Below is a small trained network, with its code and all its weights. Each question gives an input and a class and asks what happens when units are switched off, that is, made to give their printed mean instead of their output.

import numpy as np


def w(rows, s, z=0):
    codes = np.array(rows[::2]) - 128.0
    scale = np.full(codes.shape[1], s)
    scale[-1] = z or s
    return codes * scale


def f(y):
    return y / 2 * (1 + np.tanh(0.7978845608 * (y + 0.044715 * y**3)))


def log_softmax(a):
    a = a - a.max(-1, keepdims=True)
    return a - np.log(np.exp(a).sum(-1, keepdims=True))


def net(x, mask):
    res = np.array(x, float).reshape(1, 7) / 4 @ E
    y = f(res @ A[0][:, :-1].T + A[0][:, -1])
    res = res + np.where(mask, y, B[0][:, -1]) @ B[0][:, :-1]
    return log_softmax(res[-1] @ U[:, :-1].T + U[:, -1])


A, B = {}, {}
E = w([
[81,139,63,154,39,91,70],'x0',
[74,86,125,209,170,36,200],'x1',
[1,130,27,171,144,166,178],'x2',
[222,38,84,179,61,133,243],'x3',
[93,67,213,225,95,110,100],'x4',
[94,50,179,29,94,225,48],'x5',
[217,165,151,249,71,204,85],'x6',
],0.0057)
A[0] = w([
[150,96,111,133,95,45,190,51],'N1',
[149,179,147,100,115,200,2,252],'N2',
[127,128,212,60,142,125,86,141],'N3',
[119,121,80,61,148,178,141,140],'N4',
[183,122,135,139,126,156,219,198],'N5',
[163,132,182,113,157,160,57,172],'N6',
[19,61,126,146,89,158,135,217],'N7',
[55,159,140,100,213,54,143,157],'N8',
[114,111,113,27,133,180,147,213],'N9',
[156,99,105,176,68,76,137,91],'N10',
[52,201,121,134,162,138,127,248],'N11',
[88,102,95,105,153,70,152,194],'N12',
],0.0099,0.0023)
B[0] = w([
[141,162,62,118,66,205,114,177],'N1',
[100,128,126,60,19,135,13,254],'N2',
[198,170,173,92,158,68,160,198],'N3',
[217,160,162,98,190,108,189,176],'N4',
[152,141,81,169,188,175,183,190],'N5',
[153,66,172,77,120,84,74,201],'N6',
[2,106,115,164,112,174,36,204],'N7',
[69,85,115,222,227,148,182,216],'N8',
[214,157,167,132,188,76,211,201],'N9',
[143,191,73,90,112,192,129,173],'N10',
[105,125,64,173,122,201,143,199],'N11',
[95,93,82,228,150,168,115,188],'N12',
],0.008,0.0091)
U = w([
[100,146,83,103,3,154,14,174],'0',
[117,79,115,209,170,132,173,194],'1',
[217,215,110,91,133,111,240,4],'2',
[183,107,236,15,89,11,80,132],'3',
],0.0076,0.0025)

Each question gives the input, the list of numbers given to net, and the class t.
The units are the neurons (one row each of A and B). Each row of codes is followed by its name. A weight is (code - 128) times the scale printed after its matrix; where a second scale follows, it is the last column's (A, B and U).
mask holds one flag per neuron, in row order. A switched-off neuron (its flag False) gives its mean, the last column of its row in B, instead of its output. The means were averaged over made-up inputs and are rounded, as every weight is.
A unit's drop is (log p(t) with every unit on - log p(t) with that unit switched off) / (log p(t) with every unit on - log p(t) with every unit switched off).
The circuit of an input: a set's keep is (log p(t) with only the set's units on - log p(t) with every unit switched off) / (log p(t) with every unit on - log p(t) with every unit switched off). Starting from all 12 units, units are removed one at a time, each time the one whose removal leaves the highest keep (on an exact tie, the one counted first), for as long as the keep stays at least 0.8.
units of the circuit, in order: the units of the circuit, biggest drop first
most important unit: the unit with the biggest drop
top k neurons: the k neurons with the biggest drops, biggest first
drop when u is switched off: that unit's drop, to one decimal
input [-2,-8,-5,6,4,-4,-8], class 2: units of the circuit, in order => [N2 N7]
input [-4,-6,7,-7,-5,0,-5], class 2: units of the circuit, in order => [N9]
input [0,-2,7,6,1,-8,1], class 2: units of the circuit, in order => [N8 N10]
input [7,-4,-6,6,3,5,-3], class 3: units of the circuit, in order => [N11 N12]
input [0,1,4,3,-1,-7,5], class 2: top 2 neurons => [N7 N8]
input [-2,-2,3,7,7,-7,7], class 2: units of the circuit, in order => [N10 N7]
input [2,0,-2,4,-2,3,-3], class 2: top 2 neurons => [N2 N6]
input [4,-1,6,4,-2,-8,5], class 2: units of the circuit, in order => [N7 N10]
input [2,-6,-1,6,-8,5,-6], class 2: top 2 neurons => [N9 N4]
input [-3,-2,8,-2,-8,2,-7], class 1: top 2 neurons => [N8 N12]
input [-2,5,7,4,3,7,2], class 0: top 3 neurons => [N7 N8 N9]
input [6,6,0,7,8,-7,3], class 0: top 2 neurons => [N1 N10]
input [-8,-7,-2,-6,2,-1,7], class 3: top 2 neurons => [N6 N3]
input [0,8,1,6,5,4,0], class 0: most important unit => N8
input [4,8,-3,-2,-7,6,2], class 3: drop when N5 is switched off => 0.2
input [3,5,0,-8,6,7,-7], class 1: drop when N8 is switched off => 0.8
input [-5,-2,-7,2,-2,-8,-7], class 1: drop when N9 is switched off => 0.2
input [-4,3,-2,3,-4,8,-6], class 2: drop when N4 is switched off => 0.1
